Below is a small trained network, with its code and all its weights. Each question gives an input and a class and asks what happens when units are switched off, that is, made to give their printed mean instead of their output.

import numpy as np


def w(rows, s, z=0):
    codes = np.array(rows[::2]) - 128.0
    scale = np.full(codes.shape[1], s)
    scale[-1] = z or s
    return codes * scale


def norm(h):
    return h / np.sqrt((h * h).mean(-1, keepdims=True) + 1e-5)


def f(y):
    return np.maximum(y, 0)


def log_softmax(a):
    a = a - a.max(-1, keepdims=True)
    return a - np.log(np.exp(a).sum(-1, keepdims=True))


def net(x, mask):
    res = np.array(x, float).reshape(1, 8) / 4 @ E
    u = 0
    for l in range(2):
        y = f(norm(res) @ A[l][:, :-1].T + A[l][:, -1])
        res = res + np.where(mask[u : u + 14], y, B[l][:, -1]) @ B[l][:, :-1]
        u += 14
    return log_softmax(norm(res)[-1] @ U[:, :-1].T + U[:, -1])


A, B = {}, {}
E = w([
[55,151,170,99,144,80,78,184,110,54,173,115],'x0',
[163,141,129,137,139,133,124,119,130,104,135,114],'x1',
[155,162,170,96,52,132,210,129,59,123,225,147],'x2',
[244,191,65,193,125,127,39,189,141,145,210,212],'x3',
[108,141,46,86,63,98,102,62,136,79,118,133],'x4',
[122,121,127,117,122,129,126,128,128,137,128,127],'x5',
[174,221,145,106,114,38,149,152,174,154,46,80],'x6',
[180,92,93,88,228,2,168,106,129,92,179,162],'x7',
],0.0071)
A[0] = w([
[188,115,120,153,111,177,157,78,83,161,40,161,27],'0.n0',
[86,2,80,105,187,251,74,120,101,116,196,145,82],'0.n1',
[137,162,85,129,145,140,114,177,162,168,128,201,4],'0.n2',
[124,139,177,139,188,151,153,83,115,94,104,37,71],'0.n3',
[121,141,151,117,158,102,193,102,138,111,106,84,111],'0.n4',
[168,192,152,82,101,53,136,188,164,176,35,99,72],'0.n5',
[113,102,29,137,81,116,92,99,136,57,84,143,44],'0.n6',
[168,179,130,137,110,124,51,192,172,114,148,163,96],'0.n7',
[92,97,106,132,170,170,91,145,169,137,104,108,142],'0.n8',
[97,114,149,132,161,127,185,134,107,139,101,121,109],'0.n9',
[139,95,155,195,192,148,137,175,126,193,119,138,61],'0.n10',
[174,175,112,130,129,89,89,129,97,187,159,103,111],'0.n11',
[147,185,107,95,59,119,202,176,96,133,145,131,68],'0.n12',
[149,70,164,131,210,141,120,215,110,141,114,76,40],'0.n13',
],0.0085,0.0036)
B[0] = w([
[148,32,180,150,119,78,142,153,78,171,42,237,175],'0.n0',
[119,177,204,159,171,124,166,67,215,75,122,188,254],'0.n1',
[121,76,107,65,187,175,110,46,125,212,169,120,161],'0.n2',
[2,102,109,77,140,142,95,103,146,210,137,165,190],'0.n3',
[100,71,156,100,143,149,78,84,99,201,183,109,197],'0.n4',
[124,168,212,214,115,126,162,68,216,67,183,226,224],'0.n5',
[167,243,64,124,82,119,243,187,72,130,86,158,179],'0.n6',
[1,100,159,82,134,115,131,66,108,188,141,48,202],'0.n7',
[186,95,103,174,80,110,131,172,173,108,136,65,187],'0.n8',
[150,141,116,34,151,128,95,142,208,138,134,145,184],'0.n9',
[136,182,84,126,109,99,183,168,141,157,80,130,175],'0.n10',
[142,74,150,68,142,176,119,75,118,122,125,142,177],'0.n11',
[159,54,71,208,135,195,174,123,139,65,182,98,188],'0.n12',
[140,244,53,79,96,109,195,179,91,93,98,152,174],'0.n13',
],0.0067,0.0079)
A[1] = w([
[144,154,141,157,105,56,100,94,199,143,91,74,78],'1.n0',
[102,137,164,171,34,235,86,175,123,163,73,123,65],'1.n1',
[120,124,28,163,152,86,95,157,254,143,93,116,55],'1.n2',
[79,159,152,106,122,102,45,209,128,33,170,64,53],'1.n3',
[196,32,99,37,200,40,169,144,137,131,121,217,57],'1.n4',
[118,169,41,101,38,120,110,106,103,93,132,132,51],'1.n5',
[200,161,156,187,139,145,74,167,151,137,199,156,214],'1.n6',
[148,172,104,178,137,89,64,120,114,140,175,190,129],'1.n7',
[159,101,205,117,102,124,173,135,85,138,181,117,103],'1.n8',
[144,193,168,120,197,182,163,223,115,208,141,112,56],'1.n9',
[38,172,156,121,122,71,89,195,105,72,165,132,52],'1.n10',
[119,104,120,128,91,171,182,202,117,115,91,71,4],'1.n11',
[165,175,91,115,126,135,36,128,125,216,196,145,15],'1.n12',
[62,80,180,114,147,116,161,166,134,118,49,94,124],'1.n13',
],0.0087,0.0028)
B[1] = w([
[107,104,107,149,194,200,185,191,157,88,194,164,182],'1.n0',
[186,182,191,152,201,76,34,154,18,66,215,47,205],'1.n1',
[128,79,112,90,151,207,169,212,101,113,193,90,202],'1.n2',
[189,19,107,204,65,98,126,130,104,203,99,198,163],'1.n3',
[179,170,174,212,81,125,23,153,66,93,97,49,254],'1.n4',
[100,184,76,33,182,69,222,153,58,125,85,162,165],'1.n5',
[40,103,111,64,143,131,129,97,156,86,104,125,196],'1.n6',
[97,147,241,57,109,145,111,118,150,182,102,110,182],'1.n7',
[113,119,35,114,117,184,163,239,185,139,101,117,195],'1.n8',
[76,169,3,59,56,1,167,97,71,65,40,157,169],'1.n9',
[245,75,125,208,38,165,90,117,153,162,66,162,182],'1.n10',
[144,120,76,123,128,53,110,122,153,117,184,92,144],'1.n11',
[22,79,148,69,131,140,104,69,210,193,58,111,161],'1.n12',
[166,150,66,87,134,107,101,68,125,174,158,152,213],'1.n13',
],0.0076)
U = w([
[94,166,203,174,167,139,177,97,208,77,164,202,225],'0',
[44,67,112,8,129,126,82,49,125,224,133,84,37],'1',
[129,224,30,74,91,57,220,194,60,100,55,186,2],'2',
[199,179,211,205,164,52,38,166,24,81,191,1,84],'3',
[211,41,114,237,60,117,106,155,105,205,63,209,110],'4',
[152,65,57,121,161,183,199,208,120,107,198,105,250],'5',
],0.0093,0.0031)

Each question gives the input, the list of numbers given to net, and the class t.
The units are the neurons (one row each of A and B). Each row of codes is followed by its name. A weight is (code - 128) times the scale printed after its matrix; where a second scale follows, it is the last column's (A, B and U).
mask holds one flag per neuron, layer by layer. A switched-off neuron (its flag False) gives its mean, the last column of its row in B, instead of its output. The means were averaged over made-up inputs and are rounded, as every weight is.
A unit's drop is (log p(t) with every unit on - log p(t) with that unit switched off) / (log p(t) with every unit on - log p(t) with every unit switched off).
The circuit of an input: a set's keep is (log p(t) with only the set's units on - log p(t) with every unit switched off) / (log p(t) with every unit on - log p(t) with every unit switched off). Starting from the 12 units with the biggest drops (on a tie, the unit counted first), units are removed one at a time, each time the one whose removal leaves the highest keep (on an exact tie, the one counted first), for as long as the keep stays at least 0.8.
circuit, biggest first: the units of the circuit, biggest drop first
most important unit: the unit with the biggest drop
k most important neurons: the k neurons with the biggest drops, biggest first
k most important neurons of layer l: the k neurons of layer l with the biggest drops, biggest first
input [-3,2,3,-8,-5,1,-8,6], class 0: circuit, biggest first : 0.n1
input [4,-1,-6,-1,7,-8,0,-1], class 2: 2 most important neurons : 0.n6, 1.n5
input [7,-8,1,-2,-5,5,7,2], class 0: 2 most important neurons : 0.n5, 1.n4
input [5,-4,6,-7,4,3,-7,-3], class 0: 2 most important neurons : 0.n1, 0.n7
input [7,-1,-6,2,8,5,-7,0], class 2: 2 most important neurons of layer 0 : 0.n6, 0.n5
input [8,8,-8,-4,-2,-8,-1,1], class 4: circuit, biggest first : 1.n3, 1.n10
input [1,-8,-8,1,-1,-5,4,6], class 5: 3 most important neurons of layer 1 : 1.n2, 1.n0, 1.n1
input [-6,4,-6,1,-4,5,-5,-8], class 3: 2 most important neurons : 1.n1, 0.n5
input [3,5,-6,3,7,6,7,-2], class 0: 3 most important neurons : 0.n5, 1.n0, 0.n13
input [4,3,-8,3,-6,-1,-6,-4], class 5: 3 most important neurons : 0.n8, 1.n2, 0.n5
input [-6,-7,-8,3,4,-1,-3,0], class 5: 2 most important neurons of layer 1 : 1.n2, 1.n10
input [-3,3,-7,-1,-8,-6,-7,8], class 2: circuit, biggest first : 0.n13, 0.n10
input [8,-3,-3,6,0,3,2,-3], class 4: 4 most important neurons : 1.n3, 1.n10, 0.n4, 0.n3
input [8,7,8,1,2,-5,2,-1], class 4: most important unit : 1.n3
input [3,6,2,-5,7,-1,-7,-7], class 0: 2 most important neurons of layer 0 : 0.n1, 0.n13
input [3,4,-5,-2,1,0,7,-8], class 3: 3 most important neurons : 1.n1, 0.n1, 0.n9
input [-5,6,-1,-5,-1,2,1,-6], class 3: 2 most important neurons : 1.n1, 0.n7
input [8,8,6,2,-5,-4,-1,-1], class 4: circuit, biggest first : 1.n3, 1.n10
input [5,1,-3,-1,-4,-4,3,0], class 4: circuit, biggest first : 1.n10, 0.n1
input [-5,-2,6,0,4,1,3,-7], class 3: most important unit : 1.n1
input [-6,1,-6,3,-8,4,2,1], class 2: 2 most important neurons : 1.n9, 0.n13
input [6,-8,-7,-1,6,1,4,1], class 5: 3 most important neurons of layer 1 : 1.n2, 1.n0, 1.n9
input [1,-1,2,2,-4,-8,-2,7], class 3: 2 most important neurons : 1.n4, 0.n6
input [8,-3,7,5,-4,7,7,-4], class 4: 2 most important neurons of layer 0 : 0.n1, 0.n7
input [4,-4,-6,0,-6,4,3,-6], class 2: 4 most important neurons of layer 0 : 0.n13, 0.n10, 0.n12, 0.n4
input [-5,6,4,-1,7,-6,-3,5], class 2: 2 most important neurons of layer 1 : 1.n5, 1.n1
input [-7,6,-7,1,7,4,-5,-1], class 2: 2 most important neurons of layer 0 : 0.n6, 0.n5
input [-4,-1,-5,-2,-1,-4,3,1], class 5: 3 most important neurons : 1.n2, 1.n0, 0.n8
